Below is a small trained network, with its code and all its weights. Each question gives an input and a class and asks what happens when units are switched off, that is, made to give their printed mean instead of their output.

import numpy as np


def w(rows, s, z=0):
    codes = np.array(rows[::2]) - 128.0
    scale = np.full(codes.shape[1], s)
    scale[-1] = z or s
    return codes * scale


def norm(h):
    return h / np.sqrt((h * h).mean(-1, keepdims=True) + 1e-5)


def f(y):
    return y / 2 * (1 + np.tanh(0.7978845608 * (y + 0.044715 * y**3)))


def log_softmax(a):
    a = a - a.max(-1, keepdims=True)
    return a - np.log(np.exp(a).sum(-1, keepdims=True))


def net(x, mask):
    res = np.array(x, float).reshape(1, 7) / 4 @ E
    u = 0
    for l in range(2):
        y = f(norm(res) @ A[l][:, :-1].T + A[l][:, -1])
        res = res + np.where(mask[u : u + 7], y, B[l][:, -1]) @ B[l][:, :-1]
        u += 7
    return log_softmax(norm(res)[-1] @ U[:, :-1].T + U[:, -1])


A, B = {}, {}
E = w([
[131,129,124,126,127,128,123,126,129,130],'x0',
[96,53,172,106,150,87,27,181,109,82],'x1',
[181,52,165,187,188,88,179,118,84,181],'x2',
[126,128,129,133,126,130,127,123,124,125],'x3',
[191,160,152,134,180,204,105,215,212,177],'x4',
[150,59,131,171,89,142,208,165,189,2],'x5',
[62,150,137,195,145,67,118,92,221,142],'x6',
],0.00056)
A[0] = w([
[79,196,169,101,150,131,73,106,58,226,21],'L0N0',
[198,64,136,211,204,87,147,102,69,167,1],'L0N1',
[196,61,147,220,219,85,169,104,64,174,48],'L0N2',
[72,199,168,112,154,133,71,108,59,219,40],'L0N3',
[67,240,54,75,67,187,43,128,159,40,80],'L0N4',
[231,81,116,47,66,231,111,137,15,122,67],'L0N5',
[53,136,151,237,134,63,82,51,253,155,81],'L0N6',
],0.0019,0.0007)
B[0] = w([
[199,62,63,118,141,80,136,116,172,90,190],'L0N0',
[57,130,155,38,54,134,132,158,187,154,182],'L0N1',
[73,139,144,36,49,142,129,144,199,168,236],'L0N2',
[205,62,66,106,142,85,137,111,168,97,193],'L0N3',
[103,39,215,71,88,90,206,150,171,252,254],'L0N4',
[37,219,119,139,213,25,184,190,160,120,238],'L0N5',
[125,192,103,42,183,110,196,235,29,104,246],'L0N6',
],0.0019,0.00067)
A[1] = w([
[128,90,152,176,78,166,173,152,165,27,75],'L1N0',
[93,107,96,112,68,80,162,58,51,99,97],'L1N1',
[99,104,94,116,69,82,156,53,45,85,112],'L1N2',
[112,112,157,199,98,162,179,157,152,32,106],'L1N3',
[134,203,88,166,104,146,191,72,170,174,253],'L1N4',
[215,144,149,131,176,217,101,204,170,167,191],'L1N5',
[85,41,178,114,170,81,1,181,134,71,121],'L1N6',
],0.0022,0.00063)
B[1] = w([
[180,111,67,49,185,53,58,78,135,247,175],'L1N0',
[133,120,188,181,181,199,46,185,206,109,213],'L1N1',
[139,132,179,186,196,197,40,179,217,114,207],'L1N2',
[185,137,47,65,179,64,57,80,101,206,196],'L1N3',
[154,84,131,158,50,154,100,100,14,65,254],'L1N4',
[40,76,175,189,150,112,27,85,143,33,236],'L1N5',
[189,212,74,197,33,223,249,32,70,139,253],'L1N6',
],0.0015,0.00094)
U = w([
[249,57,2,53,189,31,58,59,162,182,255],'0',
[40,62,233,34,14,141,187,166,207,228,156],'1',
[77,109,207,244,200,198,4,135,177,26,149],'2',
[64,247,98,95,222,52,226,251,54,69,28],'3',
[187,167,93,216,10,221,191,31,23,89,30],'4',
],0.0048,0.00086)

Each question gives the input, the list of numbers given to net, and the class t.
The units are the neurons (one row each of A and B). Each row of codes is followed by its name. A weight is (code - 128) times the scale printed after its matrix; where a second scale follows, it is the last column's (A, B and U).
mask holds one flag per neuron, layer by layer. A switched-off neuron (its flag False) gives its mean, the last column of its row in B, instead of its output. The means were averaged over made-up inputs and are rounded, as every weight is.
A unit's drop is (log p(t) with every unit on - log p(t) with that unit switched off) / (log p(t) with every unit on - log p(t) with every unit switched off).
The circuit of an input: a set's keep is (log p(t) with only the set's units on - log p(t) with every unit switched off) / (log p(t) with every unit on - log p(t) with every unit switched off). Starting from the 12 units with the biggest drops (on a tie, the unit counted first), units are removed one at a time, each time the one whose removal leaves the highest keep (on an exact tie, the one counted first), for as long as the keep stays at least 0.8.
units of the circuit, in order: the units of the circuit, biggest drop first
k most important neurons: the k neurons with the biggest drops, biggest first
k most important neurons of layer l: the k neurons of layer l with the biggest drops, biggest first
input [-1,-5,3,-5,-1,6,-1], class 0: 4 most important neurons	[L1N0; L1N3; L0N4; L1N6]
input [-4,-5,2,7,-6,7,6], class 0: 2 most important neurons	[L1N3; L1N0]
input [4,-8,1,4,3,-6,4], class 4: 4 most important neurons	[L1N4; L1N0; L1N3; L0N5]
input [-7,-3,7,4,-6,6,-2], class 1: 4 most important neurons	[L0N2; L0N1; L0N0; L0N3]
input [2,8,0,1,7,-1,5], class 4: most important neuron of layer 1	[L1N6]
input [-2,3,1,5,2,7,5], class 0: 2 most important neurons	[L1N0; L0N5]
input [7,-1,2,-5,-6,7,6], class 0: units of the circuit, in order	[L1N3; L1N0]
input [8,-2,-2,4,0,0,-2], class 1: 2 most important neurons	[L0N4; L0N6]
input [-5,-8,5,-6,7,-3,1], class 4: units of the circuit, in order	[L1N4; L0N4]
input [-5,-3,-4,7,-2,4,-4], class 0: 2 most important neurons of layer 1	[L1N3; L1N0]
input [-7,0,5,-2,-7,-6,3], class 2: units of the circuit, in order	[L1N1; L1N2]
input [0,-5,-4,-6,5,0,8], class 3: 2 most important neurons	[L0N6; L1N6]
input [-7,2,4,1,3,-3,-4], class 1: 2 most important neurons	[L0N2; L0N1]
input [-6,5,7,5,-3,-2,-1], class 1: units of the circuit, in order	[L0N2]
input [2,3,-3,-5,5,-8,6], class 0: units of the circuit, in order	[L0N3; L0N0]
input [5,7,-8,5,6,8,4], class 0: 2 most important neurons	[L1N0; L1N3]
input [4,-2,6,8,4,-4,-5], class 1: units of the circuit, in order	[L0N2; L0N1]
input [-6,5,6,6,-5,-5,-8], class 3: 2 most important neurons	[L0N5; L0N4]
input [-6,-4,-6,4,-8,-2,2], class 2: units of the circuit, in order	[L1N2; L1N1]
input [3,-3,-8,1,-7,2,1], class 1: units of the circuit, in order	[L0N4]
